Below is a small trained network, with its code and all its weights. Each question gives an input and a class and asks what happens when units are switched off, that is, made to give their printed mean instead of their output.

import numpy as np


def w(rows, s, z=0):
    codes = np.array(rows[::2]) - 128.0
    scale = np.full(codes.shape[1], s)
    scale[-1] = z or s
    return codes * scale


def f(y):
    return np.maximum(y, 0)


def log_softmax(a):
    a = a - a.max(-1, keepdims=True)
    return a - np.log(np.exp(a).sum(-1, keepdims=True))


def net(x, mask):
    res = np.array(x, float).reshape(1, 4) / 4 @ E
    y = f(res @ A[0][:, :-1].T + A[0][:, -1])
    res = res + np.where(mask, y, B[0][:, -1]) @ B[0][:, :-1]
    return log_softmax(res[-1] @ U[:, :-1].T + U[:, -1])


A, B = {}, {}
E = w([
[136,18,57],'x0',
[238,84,2],'x1',
[49,59,47],'x2',
[217,229,111],'x3',
],0.0059)
A[0] = w([
[104,104,155,161],'n1',
[86,98,155,217],'n2',
[71,94,152,155],'n3',
[99,11,30,107],'n4',
[186,138,98,254],'n5',
[155,204,202,153],'n6',
[119,114,206,174],'n7',
[204,67,91,118],'n8',
[128,196,161,119],'n9',
[90,88,180,178],'n10',
[253,97,103,184],'n11',
[199,158,68,240],'n12',
[106,206,182,176],'n13',
],0.011,0.0067)
B[0] = w([
[54,61,159,176],'n1',
[30,101,151,222],'n2',
[93,44,133,198],'n3',
[113,194,17,255],'n4',
[56,169,204,243],'n5',
[136,227,102,235],'n6',
[106,135,220,204],'n7',
[136,254,130,197],'n8',
[180,248,42,191],'n9',
[38,33,173,207],'n10',
[121,211,187,236],'n11',
[67,153,194,253],'n12',
[191,229,147,239],'n13',
],0.0064,0.0079)
U = w([
[177,110,102,76],'0',
[172,87,119,3],'1',
[147,204,117,163],'2',
[93,70,63,136],'3',
[153,121,66,50],'4',
[249,67,85,24],'5',
[103,107,206,200],'6',
],0.014,0.0048)

Each question gives the input, the list of numbers given to net, and the class t.
The units are the neurons (one row each of A and B). Each row of codes is followed by its name. A weight is (code - 128) times the scale printed after its matrix; where a second scale follows, it is the last column's (A, B and U).
mask holds one flag per neuron, in row order. A switched-off neuron (its flag False) gives its mean, the last column of its row in B, instead of its output. The means were averaged over made-up inputs and are rounded, as every weight is.
A unit's drop is (log p(t) with every unit on - log p(t) with that unit switched off) / (log p(t) with every unit on - log p(t) with every unit switched off).
unit that matters most: the unit with the biggest drop
top k neurons: the k neurons with the biggest drops, biggest first
drop when u is switched off: that unit's drop, to one decimal
input [8,-3,7,7], class 3: top 3 neurons => n13, n6, n9
input [8,-6,5,-6], class 3: unit that matters most => n4
input [6,-1,-1,8], class 6: top 3 neurons => n4, n9, n13
input [3,4,-1,-7], class 3: top 2 neurons => n4, n13
input [8,6,-7,-6], class 2: top 3 neurons => n8, n4, n11
input [-1,1,2,3], class 6: top 3 neurons => n4, n9, n6
input [7,8,7,-2], class 2: top 2 neurons => n8, n11
input [7,6,-5,-7], class 2: top 2 neurons => n8, n4
input [-6,0,7,-1], class 3: drop when n13 is switched off => 0.1
input [6,6,-2,-3], class 2: drop when n2 is switched off => 0.0
input [6,5,5,-3], class 2: drop when n11 is switched off => 0.4
